Each row has a name. After each piece below comes the name of the row it's from, unless a question asks for something else. Each question is about the rows just above it.

nuz: [ 28 -63 -12  52   3 -10  24  39 -31  46 -26 -11  14  26 -21  20  -7  32
  73  -9 -14  50]
gosod: [ 51  92  37  12  22  -2  29 -76  16  -5  -3  21 -55 -59 -11  24  19  -9
 -82 -16  25 -27]
kazu: [-63  10  43 -55 -27  13 -58  47  30  32  39  69 -35 -15 -24  13  13 -27
 -39 -42   6 -50]
vibap: [ 56  55  15  -5 -24 -25  21 -46  37  68  -9  71 -59 -10 -42   8  -7   1
 -25 -76 -22  18]
gokel: [ 28 -22   5  23  30  43  13  20 -37   4  30  25  28 -48  44  36  24  28
  38   0  65 -41]
How many entries does [ 28 -22   5  23  30  43  13  20 -37   4  30  25  28 -48  44  36  24  28
  38   0  65 -41] have?
22
Shift each entry of [38] by -1 times 1:
[37]

movi: [ -5   2   3 -28   4 -22  46  -5  -5  10 -13  18   5 -48   3 -11   3   8
  -8  15 -57   0 -18  -5  19   8   4]
sodiz: [-11  22  14  51  80   2  -5 -28   1  23   6   1   1  16   0   7  18  10
 -17 -32 -74 -13 -25  35  -9  15   1]
Bolu: [ -5   2   3 -28   4 -22  46 -28  -5  10 -13  18   5  -8   3 -11   3   8
  -8  15 -57   0 -18  -5  19   8   4]
Tobi: [  0   4  18 -28   4 -22  10 -28  -5  10   5  18   5  -8   3 -11   3   8
  -8  15 -57   0 -18  -5  19   8   4]
[ 0  7 18]
sodiz
Move every entry of [22] by +1 step of 1.
[23]
[-11] with -1 step of 1 on every entry:
[-12]
Number of entries in [ -5   2   3 -28   4 -22  46  -5  -5  10 -13  18   5 -48   3 -11   3   8
  -8  15 -57]:
21

dor: [  5   6   6 -43]
duna: [-6 15 46 11]
far: [ -4 -58 -25  18]
Sema: [-57 -20 -21 -59]
Feni: [ -8 -24 -38  11]
rap: [ 55  25  12 -56]
tago: [29  4  2 92]
koru: [-42  15  46  11]
Lam: [11 15 11 11]
Dulev: [-57 -20  31 -13]
The value that Lam holds more than once:
[11]
Number of entries in [11 15 11]:
3
Which value appears more than once in dor?
[6]
[-42  15  46  11]
koru
[15 46] with +1 step of 1 on every entry:
[16 47]
The row with [-57 -20 -21 -59] is
Sema

Semo: [ 16  27 -74  11 -39]
zimeg: [-35  11  40  45  25]
ded: [-46  34  13  26 -68]
Sim: [ 27  35  13 -15  12]
Move every entry of [13] by -1 step of 1.
[12]
Number of entries in [ 16  27 -74]:
3

nufe: [ -9  -7  -1  -3 -36 -12 -38 -32   1   3  -9  14 -13 -27 -16 -50  -5  -9
  17  17  38  -7  21  16 -13  -4  25 -27  -9  10 -17  -9   9 -27]
Koli: [ 26 -27  -1  -3 -36 -12 -38 -32   1   3   1  14 -13 -27 -16 -50  -5  -9
  17  17  38  14  21  16 -13  -4  25 -27  -9  10 -17   6   9 -24]
zepum: [ -9  -7  -1  -3 -36 -12 -38 -32   1   3   1  14 -13 -27 -16 -50  -5  -9
  17  17  38  -7 -56 -30  -5  28  -3 -10  -6  -8 -17 -39  10 -14]
How many entries does [ 26 -27  -1  -3 -36 -12 -38 -32   1   3   1  14 -13 -27] have?
14
[ -9  -7  -1  -3 -36 -12 -38 -32   1   3  -9  14 -13 -27 -16 -50  -5  -9
  17  17  38  -7  21  16 -13  -4  25 -27  -9  10 -17  -9   9 -27] is in which row?
nufe
Count the entries of [ 26 -27  -1  -3 -36 -12 -38 -32   1   3   1  14 -13 -27 -16 -50  -5]:
17
The row with [ -9  -7  -1  -3 -36 -12 -38 -32   1   3   1  14 -13 -27 -16 -50  -5  -9
  17  17  38  -7 -56 -30  -5  28  -3 -10  -6  -8 -17 -39  10 -14] is
zepum

kesen: [-29  66 -80  68  67  -1 -24  67  77  73  55  31  38  19  32  25  28 -29
  66 -16 -60  66 -44  66  39 -32 -24  58  78 -37]
doda: [ 10 -22  34 -27 -27   6  14 -23 -29 -27 -17  -6 -10  -2  28  25 -29  21
  32  11  26 -26  17  30 -17  15  -1 -23 -29  19]
kan: [ -9  24 -37  31  32  -7 -15  26  33  30  18   5  10   1 -29 -31  36 -23
 -39 -13 -30  29 -16 -32  20 -15  -1  26  33 -21]
[-29  66 -80  68  67  -1 -24  67  77  73  55  31  38  19  32  25  28 -29
  66 -16 -60  66 -44  66  39 -32 -24  58  78 -37]
kesen
Where do [ 28  25 -29  21  32] appear?
doda
[ 67  77  73  55  31  38  19  32  25  28 -29  66]
kesen
Where do [32 11 26] appear?
doda

bif: [-19  -6  18 -17   6 -12  -8  32 -13  -3]
Tif: [ 1  0  0  0  0  0 -1  0  0 -1]
kud: [ 54  10  10   9 -33 -13  -8  34   5  13]
gurir: [ 39  -2 -13  -2 -42  -9 -25  38  23  -2]
rugok: [-31 -10  26 -24   6 -21  -3  54 -22  -3]
vovel: [ -9 -16 -24  21 -29   4  67  12   4  -8]
faku: [ -5 -82 -35   9  55 -39  -5  -1 -40 -21]
dil: [ 39  -2 -13  -2 -42  -9 -25  38   8   2]
zer: [-15 -30 -11  29 -29 -14  51   1  19   9]
gosir: [-16 -38  31  40 -10 -49 -10 -31  54  39]
bep: [ 14  33  15  26  40  -2  17  23  37 -67]
Repeated in faku:
[-5]
Number of entries in [-19  -6  18 -17   6 -12  -8  32 -13]:
9
Move every entry of [-38] by -1 step of 1.
[-39]

riko: [-59  36   5 -78]
Pena: [-81 -19 -11 -63]
Gezo: [-44 -44 -17 -44]
Nipas: [13 45 13 13]
bibu: [-92 -20 -13 -79]
lorod: [-85 -15  -7 -74]
Repeated in Nipas:
[13]
The value that Gezo holds more than once:
[-44]
Where do [-15  -7 -74] appear?
lorod
How many entries does [-85 -15] have?
2
Number of entries in [-81 -19 -11 -63]:
4
Move every entry of [-59  36] by +1 step of 1.
[-58  37]
Shift each entry of [-85] by -1 times 1:
[-86]

zimu: [-39  -5  16 -18  39]
bak: [-41 -23   3  27  42]
masaz: [-15 -49 -20 -10 -27]
tum: [-16   6   4 -10  17]
midot: [  5 -89 -14 -49   8]
Vurel: [-23 -24  -2  -5  19]
sono: [-75  28  66   7  87]
pufu: [ 38  24  -2  23 -36]
mol: [ 35 -19 -38 -22  -8]
Basa: [ 48  21 -17  22 -45]
pev: [ 53  21 -12  16 -24]
[-14 -49] with +1 step of 1 on every entry:
[-13 -48]
Count the entries of [-23 -24  -2  -5  19]:
5
The row with [28 66] is
sono
[-38] with -1 step of 1 on every entry:
[-39]
[-14 -49]
midot

mikat: [-50 -47 -14  22 -49 -32  18  -8   8 -49  28  26  24 -37 -49 -49 -18  38
 -46  38 -45 -46  24 -50 -47  -8  28 -43  38 -49 -20  22  -8 -41 -43 -49]
dofuv: [-31 -23  23   7 -26  18 -29  37  38 -28 -17 -20 -23  11 -33 -33  32   9
 -39   9 -21  -6 -23 -24 -24  37  36 -19  29 -25  22  39  38 -16  -7 -30]
tid: [ -7  -3  -5 -20  -4   7 -24   3  -3  -5 -24 -24 -24   6  -8  -8   7 -19
 -12 -19  -1   2 -24  -4  -3   3  -8  -1 -12  -4   8  -6   5   0   3  -6]
fofan: [ -9 -26 -31  37 -20 -70  68 -58 -36 -17  66  66  68 -66  -5  -5 -73  41
  10  41 -30 -50  67 -22 -24 -58 -12 -32   7 -23 -71 -22 -65 -36 -49 -12]
miv: [ 13  13  36   3  13  32 -31  36  29  12 -26 -29 -29  30  10  10  33 -13
   5 -13  11  25 -30  17  12  36  13  10   0  13  23  19  35  10  19  11]
bugo: [ -3  -5  21   9  -5   8 -17  18  19  -5 -11 -14 -14   6  -5  -5  11   0
  -7   0  -7   2 -15  -2  -6  18  13  -8   6  -5   3  15  16  -8  -2  -5]
Guke: [ 46  39   0 -27  42  10 -17 -15 -28  43 -29 -27 -23  18  46  46  -7 -46
  46 -46  35  32 -24  44  39 -15 -47  32 -54  41  -4 -42 -16  29  28  44]
Nofe: [-14  -8  18   7 -10  17 -14  27  27 -12  -7  -9 -11  13 -15 -15  25   8
 -19   8  -7   2 -11  -9  -9  27  26  -6  21  -9  20  27  28  -4   2 -13]
lon: [ -7  -9 -57  -1  -8 -50  60 -61 -51  -6  49  55  56 -45  -2  -2 -55  21
   8  21  -6 -32  57 -14  -7 -61 -26  -5  -5  -9 -38 -36 -60  -7 -23  -4]
Number of entries in [ -7  -9 -57  -1  -8 -50  60 -61 -51  -6  49]:
11
[  7 -26  18 -29  37  38 -28 -17]
dofuv
Which row holds [ 11 -33]?
dofuv

tebu: [ 77 -75   1  43  23  90  23  43 -75  65 -94 -75 -86 -43 -64 -86  82]
kul: [-61  52 -62  77 -29 -39 -66  -7 -39  45 -19 -48  37  34 -32  -2 -35]
nufud: [-53  -9   3 -18  -6 -40  -3  38  10 -66  33   9  25  73  34  25 -64]
Difu: [ -3 -58  51 -20  40  -5  57 -30  62  -5  15  62 -65 -14  27 -43  -8]
Which value appears more than once in kul?
[-39]
Count the entries of [-61  52 -62  77 -29 -39 -66  -7 -39  45 -19 -48]:
12
Count the entries of [ -3 -58  51 -20  40  -5  57 -30  62  -5  15  62 -65 -14  27 -43  -8]:
17
Repeated in nufud:
[25]

pibip: [-33  27  22  -1  -8  -8  10  36 -14   4  13 -45 -33 -30  -4  14 -36 -26
  13  -3  23  19  25  14  20  15 -14]
sareg: [ 48  -1   9  38  23  -1  -2 -48  28 -32  -2   7  53  -2  13 -12  36  46
   7  12 -26   3  -6  -5  19 -35  43]
denuv: [ 43  -6 -23  -1   7  14  31 -32  13  -6  24  25  49  20  24   8   7  74
   3 -20 -50 -41 -19  11   7 -25  39]
maku: [  7  45  19  49  53 -12 -13  21  29 -16  32 -35 -12 -28  56 -25 -12  76
 -42 -11 -50 -28 -21 -24  13 -10  26]
penid: [ 17  39  36  56  64 -12 -39  11  36 -21  27 -11 -12 -26  49 -40   3  59
 -56   2 -36 -18 -26 -39  -3   0  20]
sifil: [ 41  17 -20   4  13  11  24 -28  15  -9  27  19  44  15  30   3   3  80
  -5 -22 -55 -44 -22   6   7 -25  39]
nukip: [ 23  33   3  31  45  -6 -22  -3  26 -17  31  -4   5 -11  50 -28  -6  84
 -48 -20 -64 -48 -36 -27  -4 -16  28]
Reb: [ 35  13  29  36  21 -20  25 -56  16 -59   4 -21  31 -42  16 -29   6  26
 -10  -1  16  16 -10 -19  14 -40  31]
zuzi: [ 28  31   1  15  34   6 -18  -3  21  -4  36  17  13   4  41 -13  -5  72
 -34 -18 -49 -44 -28 -13  -7  -4  25]
tuvi: [ -5  34  54  65  69 -28 -64  23  33 -29  13 -32 -43 -48  40 -57  -1  23
 -70  11 -18   0 -23 -57 -10   8   0]
rese: [-19  16   5 -63 -48  23   4  24 -38  36  27  28 -13  13 -38  48 -40 -63
  41 -10  54  13  34  46  -5  45 -29]
saz: [ 28   5  29 -34 -37  10  36 -50 -21 -20  15  33  37 -10 -55  23 -10 -57
  47   3  41  28  30  33   4   5   1]
Shift each entry of [ 37 -10 -55] by +1 times 1:
[ 38  -9 -54]
[ -5  34  54  65  69 -28 -64  23  33 -29  13 -32 -43 -48  40 -57  -1  23
 -70  11 -18   0 -23 -57 -10   8   0]
tuvi
[  7  45  19  49  53 -12 -13  21  29 -16  32 -35 -12 -28  56 -25 -12  76
 -42 -11 -50 -28 -21 -24  13 -10  26] is in which row?
maku
How many entries does [ 35  13  29  36  21 -20] have?
6
Number of entries in [ 28  31   1  15  34   6 -18  -3  21  -4  36  17  13   4  41 -13  -5]:
17
[-19  16   5 -63 -48  23   4  24 -38  36  27  28 -13  13 -38  48 -40 -63
  41 -10  54  13  34  46  -5  45 -29]
rese

Duses: [-22 -24  -1  42]
rizer: [-68 -16 -31  47]
diso: [ 34   9 -18 -58]
Nade: [-28 -25 -28  27]
Pepif: [-12 -25 -10  33]
tiku: [-28 -25 -24 -19]
Move every entry of [-12 -25 -10] by +1 step of 1.
[-11 -24  -9]
How many entries does [-28 -25 -24] have?
3
How many entries does [-12 -25] have?
2
Where do [-28 -25 -28  27] appear?
Nade

